Below is a small trained network, with its code and all its weights. Each question gives an input and a class and asks what happens when units are switched off, that is, made to give their printed mean instead of their output.

import numpy as np


def w(rows, s, z=0):
    codes = np.array(rows[::2]) - 128.0
    scale = np.full(codes.shape[1], s)
    scale[-1] = z or s
    return codes * scale


def f(y):
    return y / 2 * (1 + np.tanh(0.7978845608 * (y + 0.044715 * y**3)))


def log_softmax(a):
    a = a - a.max(-1, keepdims=True)
    return a - np.log(np.exp(a).sum(-1, keepdims=True))


def net(x, mask):
    res = np.array(x, float).reshape(1, 5) / 4 @ E
    y = f(res @ A[0][:, :-1].T + A[0][:, -1])
    res = res + np.where(mask, y, B[0][:, -1]) @ B[0][:, :-1]
    return log_softmax(res[-1] @ U[:, :-1].T + U[:, -1])


A, B = {}, {}
E = w([
[135,166,49,132,184,2,182,59,144,198,151,196],'x0',
[77,118,178,166,120,67,94,128,125,162,251,118],'x1',
[183,168,217,128,85,162,184,83,151,143,135,89],'x2',
[21,23,197,61,176,213,158,51,160,193,156,140],'x3',
[144,94,76,109,61,113,189,188,178,96,157,64],'x4',
],0.011)
A[0] = w([
[126,194,84,154,134,48,145,103,83,109,109,119,100],'n0',
[211,204,183,167,101,133,145,118,136,129,138,107,97],'n1',
[164,117,98,125,127,157,124,138,106,123,76,137,52],'n2',
[159,78,86,137,70,97,191,217,153,121,158,81,66],'n3',
[140,132,169,201,115,81,50,173,109,128,252,99,62],'n4',
[134,124,180,155,99,182,37,204,90,83,104,88,3],'n5',
[153,181,194,193,152,121,30,109,63,143,67,174,71],'n6',
[207,128,85,109,145,155,133,143,132,115,9,122,69],'n7',
[163,179,127,158,101,125,84,210,148,109,130,142,63],'n8',
[170,139,106,163,124,108,61,178,84,114,128,118,39],'n9',
[81,95,37,146,151,101,37,199,99,107,110,148,19],'n10',
],0.011,0.0041)
B[0] = w([
[146,64,117,145,136,152,103,146,163,180,133,182,225],'n0',
[179,75,215,118,127,128,152,126,99,143,128,99,233],'n1',
[55,181,206,94,129,137,152,91,168,130,145,163,172],'n2',
[148,182,62,114,194,166,27,99,110,64,183,86,234],'n3',
[34,199,133,118,83,116,189,140,119,106,7,191,248],'n4',
[194,107,71,160,159,52,137,122,151,204,145,202,250],'n5',
[145,166,36,99,152,172,67,131,142,43,200,38,237],'n6',
[30,176,130,145,82,85,165,146,98,125,70,166,242],'n7',
[86,67,149,108,143,181,134,107,158,165,152,103,221],'n8',
[57,45,119,129,130,131,132,141,125,137,136,144,210],'n9',
[234,136,247,127,98,128,177,103,99,130,128,57,215],'n10',
],0.012,0.014)
U = w([
[75,166,129,119,100,118,149,136,133,100,94,143,55],'0',
[87,8,136,111,140,161,114,126,151,130,136,109,121],'1',
[144,162,87,104,146,140,86,126,138,74,155,92,89],'2',
[194,133,87,142,140,80,143,128,175,172,147,178,113],'3',
[187,123,198,123,101,134,152,121,115,115,129,82,253],'4',
],0.015,0.0058)

Each question gives the input, the list of numbers given to net, and the class t.
The units are the neurons (one row each of A and B). Each row of codes is followed by its name. A weight is (code - 128) times the scale printed after its matrix; where a second scale follows, it is the last column's (A, B and U).
mask holds one flag per neuron, in row order. A switched-off neuron (its flag False) gives its mean, the last column of its row in B, instead of its output. The means were averaged over made-up inputs and are rounded, as every weight is.
A unit's drop is (log p(t) with every unit on - log p(t) with that unit switched off) / (log p(t) with every unit on - log p(t) with every unit switched off).
The circuit of an input: a set's keep is (log p(t) with only the set's units on - log p(t) with every unit switched off) / (log p(t) with every unit on - log p(t) with every unit switched off). Starting from all 11 units, units are removed one at a time, each time the one whose removal leaves the highest keep (on an exact tie, the one counted first), for as long as the keep stays at least 0.8.
units of the circuit, in order: the units of the circuit, biggest drop first
most important unit: the unit with the biggest drop
k most important neurons: the k neurons with the biggest drops, biggest first
drop when u is switched off: that unit's drop, to one decimal
input [8,0,-8,-8,3], class 1: units of the circuit, in order -> n9, n8
input [1,-7,-1,-7,-2], class 0: most important unit -> n7
input [6,-5,-2,-8,7], class 1: units of the circuit, in order -> n8, n9
input [-1,-6,7,-8,-3], class 1: units of the circuit, in order -> n8, n9
input [7,7,8,-1,2], class 4: 4 most important neurons -> n1, n5, n7, n9
input [-6,5,2,-7,0], class 1: 4 most important neurons -> n8, n9, n1, n7
input [-5,0,6,-7,-2], class 1: 3 most important neurons -> n8, n9, n1
input [8,8,-7,-1,1], class 0: 2 most important neurons -> n4, n5
input [6,-7,4,-7,-5], class 0: 2 most important neurons -> n7, n5
input [-3,-8,-8,5,7], class 0: 3 most important neurons -> n7, n1, n6
input [0,3,-6,-1,4], class 4: 2 most important neurons -> n10, n6
input [4,-2,-3,-6,1], class 1: 2 most important neurons -> n0, n5
input [6,-2,-7,-7,-5], class 1: 2 most important neurons -> n0, n9
input [-5,-7,-1,-2,3], class 0: units of the circuit, in order -> n7
input [4,1,-6,-1,2], class 4: 2 most important neurons -> n10, n5
input [-6,5,-4,-4,2], class 3: 2 most important neurons -> n5, n7
input [-1,-2,1,-3,-2], class 1: units of the circuit, in order -> n4, n3, n10
input [-4,-5,2,6,8], class 2: 2 most important neurons -> n3, n4
input [3,4,-4,3,-5], class 2: drop when n1 is switched off -> 0.3
input [0,1,-7,-5,6], class 4: drop when n6 is switched off -> 0.7
input [-8,-6,4,-4,-1], class 3: drop when n5 is switched off -> 2.1
input [-5,1,6,-6,-3], class 1: most important unit -> n8
